After every row comes roughly how far along a hidden order it lies, from 0 to 20.
(in the rows, 100 means zero)
101,88,105,113,94,99,88,93,100,103,102,105,97,117,95,99,105,104,98,113,113,84,124,96,105,100,105,108,99,112,113,104,99,108,98,100,98,99,101,99,88,80,100,95,88,97,104,130,105,85,95,98,105,100,88,91,95,107,97,98,109,74,109,93,101,115,126,99,75,103,121,86,101,107,101,92,94 | 9
79,90,112,117,93,100,67,85,103,123,98,133,122,154,92,106,107,107,108,121,118,90,105,116,137,99,90,142,93,106,140,107,99,105,103,101,108,94,111,65,87,28,84,117,93,98,98,155,96,104,94,92,110,94,94,62,118,115,121,106,114,50,119,59,111,93,110,115,89,99,126,82,98,132,112,77,103 | 1
84,89,109,115,103,102,80,95,101,106,103,122,100,139,91,94,106,105,103,120,112,89,115,118,134,101,108,119,88,115,126,108,98,103,98,101,104,85,96,84,80,67,91,104,92,98,108,161,96,98,93,96,117,98,92,92,107,125,107,113,111,85,110,51,117,108,117,100,39,105,111,103,86,130,105,94,92 | 5
116,91,92,98,103,99,116,95,101,86,106,102,79,94,96,86,94,101,97,102,95,83,108,94,89,103,119,86,98,103,95,105,99,100,89,100,92,103,95,107,96,125,110,85,108,99,110,114,107,84,96,99,104,103,93,112,95,110,87,99,98,104,89,85,96,113,109,101,31,118,96,107,96,87,93,124,82 | 13
97,91,102,110,101,100,93,92,102,102,102,117,98,124,94,94,100,103,103,112,109,91,108,113,121,101,108,116,92,106,117,104,99,100,98,101,100,93,99,86,90,77,93,100,100,99,110,135,100,96,94,96,109,98,95,91,108,118,105,106,107,85,105,57,110,94,112,107,55,105,108,101,93,113,103,101,91 | 7
107,91,98,101,101,99,102,91,102,93,104,108,90,108,96,93,94,100,100,106,104,88,104,101,101,102,112,100,97,101,109,104,99,99,93,101,96,101,99,92,97,100,102,92,106,99,108,122,104,90,95,97,104,100,96,98,102,112,97,99,104,94,96,74,102,109,105,108,55,110,102,102,98,96,98,113,88 | 11
113,89,98,104,99,99,103,97,101,92,106,101,82,104,95,91,98,101,96,106,103,79,121,90,90,102,115,88,101,110,94,105,99,104,91,100,94,101,96,108,93,115,110,86,98,97,106,124,108,81,96,99,105,103,89,103,89,107,87,97,103,96,98,99,97,120,120,96,47,112,108,97,99,91,94,110,87 | 12
128,92,86,92,98,96,133,92,101,77,107,91,74,68,102,87,89,97,93,89,91,88,109,80,63,103,125,74,105,93,79,98,101,96,86,100,87,113,99,118,110,155,118,75,117,102,114,83,115,78,97,101,90,106,97,117,94,104,78,85,94,115,82,109,87,120,112,102,52,114,92,107,108,64,89,134,82 | 19
127,90,88,94,102,98,130,102,100,75,110,93,66,74,98,83,94,98,93,97,92,80,122,81,74,103,129,68,102,107,77,102,99,100,86,100,86,104,91,122,98,157,122,72,106,99,114,99,112,76,96,103,101,106,91,124,84,110,74,93,96,127,86,107,91,131,120,91,18,117,94,113,98,73,88,130,80 | 18
125,90,89,95,102,98,126,99,100,77,109,95,68,80,98,86,94,99,93,99,93,80,118,86,75,103,126,71,101,107,83,103,99,100,87,100,88,103,92,118,97,149,117,74,108,98,113,101,111,77,97,102,102,106,94,117,86,109,75,95,97,125,85,98,93,127,117,100,11,117,94,111,97,76,89,127,80 | 17
86,90,110,114,99,101,77,88,102,112,100,126,111,144,92,99,104,106,105,118,114,91,109,117,135,100,106,133,89,109,132,106,99,103,100,101,105,89,103,75,84,49,85,109,96,99,106,155,96,102,94,95,114,96,95,81,113,120,115,111,111,72,112,50,115,97,111,109,62,101,119,104,92,131,108,88,97 | 3
99,91,101,105,103,100,96,91,102,97,103,116,94,118,95,92,97,103,102,108,105,91,104,113,116,102,111,115,91,103,114,104,99,98,95,101,99,95,99,83,92,88,94,98,104,100,112,139,100,97,94,97,110,99,97,97,110,118,102,107,105,89,100,57,110,106,107,109,52,106,103,106,92,111,102,109,89 | 8
98,91,105,107,101,100,92,89,102,102,102,118,102,123,95,95,98,104,103,109,107,94,102,110,118,101,108,120,92,101,118,104,100,99,97,101,102,96,102,81,94,81,91,103,105,101,110,133,107,99,94,96,108,98,98,87,112,119,108,105,106,83,102,59,109,101,106,111,62,104,107,101,95,113,104,106,92 | 7
90,91,107,111,99,100,84,87,103,108,100,124,109,133,94,98,100,105,105,112,112,96,100,118,130,101,105,130,91,101,126,104,100,99,100,101,104,94,106,74,91,58,85,107,102,101,107,149,98,103,94,94,109,96,98,82,116,119,111,106,108,67,106,54,113,97,106,114,72,101,113,97,96,122,106,97,96 | 5
92,92,103,106,104,101,92,87,103,103,101,125,103,129,94,95,97,104,105,109,106,97,94,123,128,102,106,122,89,97,124,104,100,95,96,101,104,92,103,72,93,75,86,108,110,101,111,142,96,105,94,95,109,96,101,88,120,124,111,109,105,82,101,42,115,96,98,118,66,107,103,108,92,117,104,109,92 | 6
81,91,113,117,100,102,71,89,103,116,100,127,112,152,90,101,106,107,107,125,116,89,109,121,144,100,99,136,87,112,135,109,98,104,100,101,108,87,103,72,78,38,85,113,92,97,105,165,94,103,94,94,118,95,93,76,111,121,116,115,114,65,115,47,117,99,109,109,59,103,120,94,88,135,110,85,98 | 1
121,89,95,103,107,102,115,108,99,81,112,99,64,104,93,82,101,101,93,111,96,72,131,94,92,103,126,73,96,123,93,107,96,105,88,100,91,90,84,122,80,128,119,77,90,94,112,133,106,76,95,103,116,106,86,126,80,114,75,108,103,126,94,88,100,135,128,78,0,117,100,111,84,98,92,121,78 | 13
122,92,88,92,103,98,125,95,101,79,108,96,75,85,99,85,91,99,95,96,93,83,107,93,80,103,125,78,100,100,86,103,99,97,87,100,90,105,95,108,102,142,115,79,113,100,112,102,110,83,97,100,100,104,95,115,94,111,79,95,98,118,84,90,93,119,108,102,29,118,91,110,98,77,90,132,81 | 16
119,92,88,92,101,97,119,92,102,83,106,100,84,82,99,87,88,99,99,93,91,87,97,104,77,103,120,86,101,92,89,103,100,95,88,101,91,110,100,98,106,133,110,85,119,101,111,98,110,86,97,98,97,102,99,105,99,108,86,92,96,106,83,88,93,110,100,112,53,116,91,108,103,75,92,129,84 | 15
74,93,112,113,98,102,61,82,105,124,98,135,126,160,91,104,102,108,112,123,115,91,92,124,146,101,90,150,88,100,148,110,99,101,101,101,111,91,111,51,88,20,75,121,104,99,100,160,92,112,95,90,112,92,97,62,125,120,125,112,113,46,114,37,117,85,91,126,79,103,119,90,93,140,114,86,103 | 0
91,91,107,112,98,100,90,93,104,108,100,119,109,134,95,99,104,104,104,112,111,94,105,114,127,101,101,127,92,103,126,105,100,101,100,101,103,94,105,76,92,53,88,107,101,100,107,141,99,100,94,95,108,97,97,82,113,118,111,105,108,69,109,59,111,100,109,113,71,101,115,94,97,119,106,94,96 | 5
92,90,106,110,100,100,87,87,102,106,101,121,106,134,94,97,100,104,104,111,113,94,103,117,123,101,105,125,92,102,124,104,99,99,99,101,103,95,103,74,93,69,88,108,103,100,109,148,98,101,94,95,109,97,98,85,115,118,110,107,107,77,106,56,112,99,107,113,67,101,109,99,95,117,106,101,94 | 6
136,91,84,89,100,94,148,94,100,67,107,91,66,48,105,83,85,94,92,81,87,95,108,82,53,103,134,66,103,89,69,93,101,91,90,101,83,113,95,123,115,184,119,69,126,105,122,73,116,77,95,104,87,107,99,128,94,108,74,85,89,131,73,106,87,123,114,102,44,114,84,120,109,53,85,142,80 | 20
109,90,98,104,99,99,101,93,101,94,104,106,90,108,96,93,98,102,98,105,103,88,110,99,102,102,112,98,98,104,106,105,99,101,93,101,95,100,99,95,95,103,103,93,102,99,107,122,107,87,96,97,104,101,94,95,100,111,93,99,102,90,99,89,100,113,113,104,57,109,107,96,98,98,97,107,88 | 11
91,92,105,109,103,101,89,88,103,104,101,124,108,131,94,95,98,104,105,110,108,98,98,121,128,101,106,123,89,100,124,106,99,95,98,101,103,91,102,73,91,75,86,107,107,101,112,152,95,103,93,95,111,97,100,89,118,123,111,110,108,83,103,45,113,98,102,115,54,103,105,105,91,120,105,103,92 | 5
84,89,114,121,95,101,66,91,101,117,101,120,111,151,91,102,111,107,105,124,119,86,121,112,134,99,95,131,93,117,133,108,98,109,103,101,106,89,104,81,79,42,90,109,84,96,101,163,98,96,94,94,115,97,88,78,108,116,113,109,115,60,121,63,112,107,125,101,74,100,129,85,93,133,109,79,99 | 2
87,88,110,116,94,99,74,86,102,114,99,120,115,135,94,104,105,105,105,115,117,93,109,108,123,99,98,130,94,105,130,105,100,104,102,101,103,96,107,76,90,45,88,109,94,100,104,144,100,99,94,94,106,96,94,75,113,113,116,103,111,59,114,69,109,97,114,111,92,97,123,85,101,124,108,85,99 | 4
102,91,101,106,101,100,97,92,102,97,105,112,93,117,95,93,98,103,102,108,105,89,109,107,109,102,111,106,95,104,114,105,99,100,95,101,98,97,99,88,93,90,97,92,102,99,112,132,102,92,94,97,107,99,94,95,105,115,98,103,104,90,99,67,106,108,110,107,52,108,105,102,95,105,100,108,89 | 9
116,91,94,97,98,98,110,91,102,90,105,97,88,96,96,90,95,101,97,100,99,83,109,89,87,102,114,88,102,101,97,104,100,101,90,100,93,106,99,102,99,114,109,85,105,99,106,106,109,83,96,98,99,102,93,97,95,105,87,93,99,96,93,96,93,116,111,104,52,113,105,97,103,84,95,121,88 | 13
96,89,104,110,98,99,89,88,102,102,101,111,103,121,95,98,101,104,102,111,109,93,108,109,118,101,105,118,95,103,119,104,100,102,98,101,101,102,103,84,93,78,93,103,100,100,107,134,102,95,95,96,107,99,95,87,109,115,106,103,105,74,106,69,106,105,111,109,73,103,114,96,100,103,102,98,93 | 7
87,90,109,115,93,99,76,84,103,114,98,118,116,132,94,105,104,105,105,118,115,95,106,110,123,99,97,131,96,100,129,104,100,103,102,101,104,99,110,74,95,52,87,111,98,101,103,138,101,98,95,93,103,96,95,73,114,111,114,99,110,53,114,69,111,97,112,115,103,97,122,83,104,117,109,82,102 | 5
125,90,88,93,102,98,124,96,101,80,108,91,74,81,99,85,91,99,95,95,93,87,109,90,75,104,126,74,101,100,85,102,99,98,87,100,89,106,94,109,101,140,115,78,113,100,113,100,110,81,96,102,100,104,94,116,92,109,80,94,96,117,86,95,92,121,109,100,38,118,92,110,99,74,90,130,80 | 16
118,92,91,95,96,97,116,91,102,87,105,94,84,84,99,92,93,100,97,94,96,86,106,85,74,102,117,87,104,95,92,103,100,99,90,100,91,111,101,103,107,125,113,83,112,100,107,95,112,79,97,99,94,103,95,104,96,102,85,87,98,100,89,105,89,115,109,106,63,117,100,97,107,74,92,120,87 | 15
115,92,91,95,104,99,117,90,102,87,107,105,82,94,97,87,92,100,98,100,94,86,101,98,89,103,120,90,99,98,99,104,99,96,89,101,93,103,97,100,100,123,108,88,113,100,111,111,106,88,97,100,102,101,96,107,101,113,88,98,99,101,88,83,98,113,101,108,38,116,94,109,97,87,94,126,81 | 13
89,91,106,109,104,101,89,87,103,106,101,130,107,136,93,95,98,102,106,112,108,96,96,125,133,101,106,129,88,101,126,105,99,96,97,101,105,90,102,71,91,66,84,110,107,101,112,154,94,108,93,94,113,96,100,89,120,126,113,112,108,80,103,39,117,95,99,117,49,104,104,107,89,125,105,104,91 | 5
120,93,87,90,103,98,125,91,103,81,106,101,78,82,98,86,88,99,97,95,91,86,98,93,81,103,123,84,101,92,90,102,100,94,87,101,92,106,98,100,105,137,110,83,119,101,112,101,108,88,97,98,98,103,100,107,101,111,85,94,96,112,82,84,95,112,98,110,40,117,89,112,101,76,91,132,81 | 15
101,90,103,110,98,100,90,90,101,103,102,112,98,122,95,96,101,103,101,110,109,89,114,107,110,101,106,114,95,107,117,104,99,102,98,101,98,96,100,90,91,80,96,99,96,99,107,136,102,93,94,97,107,99,93,90,104,99,102,102,107,82,106,75,106,110,115,103,63,106,114,94,97,112,101,96,93 | 8
